Here is a tiny trained network, its code and every weight. The questions are about switching its units off for an input and a class, where a switched-off unit gives its printed mean instead of its output.

import numpy as np


def w(rows, s, z=0):
    codes = np.array(rows[::2]) - 128.0
    scale = np.full(codes.shape[1], s)
    scale[-1] = z or s
    return codes * scale


def norm(h):
    return h / np.sqrt((h * h).mean(-1, keepdims=True) + 1e-5)


def f(y):
    return np.maximum(y, 0)


def log_softmax(a):
    a = a - a.max(-1, keepdims=True)
    return a - np.log(np.exp(a).sum(-1, keepdims=True))


def net(x, mask):
    res = np.array(x, float).reshape(1, 7) / 4 @ E
    u = 0
    for l in range(4):
        y = f(norm(res) @ A[l][:, :-1].T + A[l][:, -1])
        res = res + np.where(mask[u : u + 8], y, B[l][:, -1]) @ B[l][:, :-1]
        u += 8
    return log_softmax(norm(res)[-1] @ U[:, :-1].T + U[:, -1])


A, B = {}, {}
E = w([
[181,93,113,127,117,151,221],'x0',
[119,30,167,95,66,121,112],'x1',
[128,125,127,132,130,129,127],'x2',
[130,127,125,129,129,129,126],'x3',
[128,130,127,132,124,128,127],'x4',
[106,118,81,158,119,2,149],'x5',
[127,128,128,124,129,127,128],'x6',
],0.0083)
A[0] = w([
[125,130,99,92,138,106,162,35],'0.n1',
[96,143,99,164,169,84,171,98],'0.n2',
[108,129,159,104,110,150,95,14],'0.n3',
[108,100,174,77,93,160,24,63],'0.n4',
[164,74,179,100,3,188,70,100],'0.n5',
[58,81,115,150,113,39,161,35],'0.n6',
[89,41,155,119,92,68,130,2],'0.n7',
[91,3,178,84,68,67,121,25],'0.n8',
],0.0048,0.0029)
B[0] = w([
[154,124,97,140,145,98,141,134],'0.n1',
[112,86,87,76,161,60,151,190],'0.n2',
[81,163,151,199,134,135,116,145],'0.n3',
[107,76,243,202,254,122,100,218],'0.n4',
[25,93,199,54,248,92,189,252],'0.n5',
[230,146,65,168,85,160,45,203],'0.n6',
[189,150,139,175,56,169,68,191],'0.n7',
[223,177,118,115,23,203,60,244],'0.n8',
],0.0043,0.0034)
A[1] = w([
[191,255,76,164,77,142,91,93],'1.n1',
[177,120,127,97,145,129,212,119],'1.n2',
[119,142,83,166,148,11,158,75],'1.n3',
[100,118,168,164,168,147,116,3],'1.n4',
[137,141,115,85,137,142,110,99],'1.n5',
[124,173,101,138,121,121,58,94],'1.n6',
[139,180,155,142,195,215,143,121],'1.n7',
[134,243,139,140,229,241,147,167],'1.n8',
],0.0053,0.0022)
B[1] = w([
[71,58,176,111,158,176,138,184],'1.n1',
[107,142,139,188,101,182,159,169],'1.n2',
[101,150,117,71,178,173,142,181],'1.n3',
[132,123,138,140,154,108,109,144],'1.n4',
[120,120,127,153,125,110,127,136],'1.n5',
[123,163,130,2,113,151,72,161],'1.n6',
[151,88,124,136,30,72,104,207],'1.n7',
[167,61,89,120,38,60,69,253],'1.n8',
],0.0063,0.0066)
A[2] = w([
[200,66,95,91,126,125,199,169],'2.n1',
[127,125,101,115,155,194,104,127],'2.n2',
[68,110,195,152,167,207,150,118],'2.n3',
[90,162,76,166,224,129,235,4],'2.n4',
[54,138,158,244,179,193,110,116],'2.n5',
[163,148,75,160,98,128,175,94],'2.n6',
[139,60,130,83,116,173,112,149],'2.n7',
[71,255,154,92,248,64,130,74],'2.n8',
],0.0066,0.003)
B[2] = w([
[119,199,155,174,117,183,185,254],'2.n1',
[141,158,109,132,94,86,126,147],'2.n2',
[64,9,167,151,244,85,176,177],'2.n3',
[182,236,244,75,182,55,66,172],'2.n4',
[84,102,241,174,104,79,140,150],'2.n5',
[217,139,183,157,66,99,140,183],'2.n6',
[104,199,103,162,168,100,159,250],'2.n7',
[101,94,18,143,108,254,167,200],'2.n8',
],0.0064,0.0048)
A[3] = w([
[176,177,150,140,157,117,245,4],'3.n1',
[140,70,148,102,142,46,2,70],'3.n2',
[174,182,119,123,81,186,171,107],'3.n3',
[179,56,127,115,77,163,205,93],'3.n4',
[150,90,132,172,145,151,238,39],'3.n5',
[90,109,155,109,115,62,76,105],'3.n6',
[181,130,168,145,100,132,188,147],'3.n7',
[37,83,155,90,169,186,159,182],'3.n8',
],0.0066,0.0023)
B[3] = w([
[158,138,255,44,139,113,87,202],'3.n1',
[141,152,146,77,110,163,57,254],'3.n2',
[127,140,151,162,132,45,115,218],'3.n3',
[131,127,96,193,120,142,154,224],'3.n4',
[96,79,54,101,102,191,113,197],'3.n5',
[148,168,166,133,106,127,99,205],'3.n6',
[120,125,45,155,151,115,121,224],'3.n7',
[111,129,90,123,181,91,209,206],'3.n8',
],0.0086,0.0052)
U = w([
[141,151,137,82,52,145,9,253],'0',
[203,118,98,231,32,119,172,189],'1',
[62,59,233,105,214,109,97,17],'2',
[92,46,123,145,168,180,251,79],'3',
[65,163,9,80,187,134,127,92],'4',
[196,219,178,91,178,69,183,68],'5',
],0.014,0.0022)

Each question gives the input, the list of numbers given to net, and the class t.
The units are the neurons (one row each of A and B). Each row of codes is followed by its name. A weight is (code - 128) times the scale printed after its matrix; where a second scale follows, it is the last column's (A, B and U).
mask holds one flag per neuron, layer by layer. A switched-off neuron (its flag False) gives its mean, the last column of its row in B, instead of its output. The means were averaged over made-up inputs and are rounded, as every weight is.
A unit's drop is (log p(t) with every unit on - log p(t) with that unit switched off) / (log p(t) with every unit on - log p(t) with every unit switched off).
The circuit of an input: a set's keep is (log p(t) with only the set's units on - log p(t) with every unit switched off) / (log p(t) with every unit on - log p(t) with every unit switched off). Starting from the 12 units with the biggest drops (on a tie, the unit counted first), units are removed one at a time, each time the one whose removal leaves the highest keep (on an exact tie, the one counted first), for as long as the keep stays at least 0.8.
circuit, biggest first: the units of the circuit, biggest drop first
k most important neurons: the k neurons with the biggest drops, biggest first
top k neurons in layer l: the k neurons of layer l with the biggest drops, biggest first
drop when u is switched off: that unit's drop, to one decimal
input [0,6,8,-4,-7,-5,0], class 2: 2 most important neurons	(0.n4 2.n8)
input [0,-3,6,0,8,7,-6], class 4: circuit, biggest first	(1.n3)
input [1,6,8,-4,-3,0,6], class 3: 4 most important neurons	(1.n8 0.n5 1.n7 2.n4)
input [3,1,8,3,-4,-4,-3], class 3: 3 most important neurons	(0.n5 0.n8 0.n6)
input [-4,0,1,7,-8,8,8], class 4: 2 most important neurons	(1.n8 1.n3)
input [-6,0,5,3,-4,2,-4], class 4: circuit, biggest first	(1.n8 2.n8 1.n7)
input [-8,0,6,-7,1,7,4], class 4: circuit, biggest first	(1.n8 2.n8)
input [6,-7,-5,8,-8,0,-8], class 1: 2 most important neurons	(1.n8 1.n7)
input [5,0,-3,-6,1,-8,-1], class 1: 4 most important neurons	(1.n8 1.n7 1.n1 1.n3)
input [-5,-2,-8,-6,5,8,-2], class 4: 2 most important neurons	(2.n8 1.n8)
input [-3,1,3,2,1,-5,-1], class 2: 2 most important neurons	(0.n4 0.n5)
input [-4,-8,2,6,-3,0,6], class 0: 2 most important neurons	(1.n8 0.n5)
input [5,1,-5,-3,-6,0,-3], class 3: 2 most important neurons	(1.n8 3.n5)
input [6,-8,6,-2,-2,-3,4], class 1: circuit, biggest first	(1.n8)
input [4,-1,4,-3,6,2,-7], class 5: 2 most important neurons	(2.n4 1.n8)
input [-6,1,5,4,1,-6,-3], class 2: top 2 neurons in layer 0	(0.n4 0.n5)
input [1,-8,0,0,-2,-8,-7], class 1: top 2 neurons in layer 3	(3.n2 3.n1)
input [4,2,-3,-7,8,-7,2], class 3: drop when 0.n5 is switched off	0.2
input [2,-3,1,-8,6,6,6], class 5: drop when 2.n4 is switched off	3.0
input [-3,-8,-8,-5,-2,-3,0], class 0: circuit, biggest first	(1.n8)
input [5,-1,-1,-3,4,-6,2], class 1: drop when 1.n8 is switched off	0.1
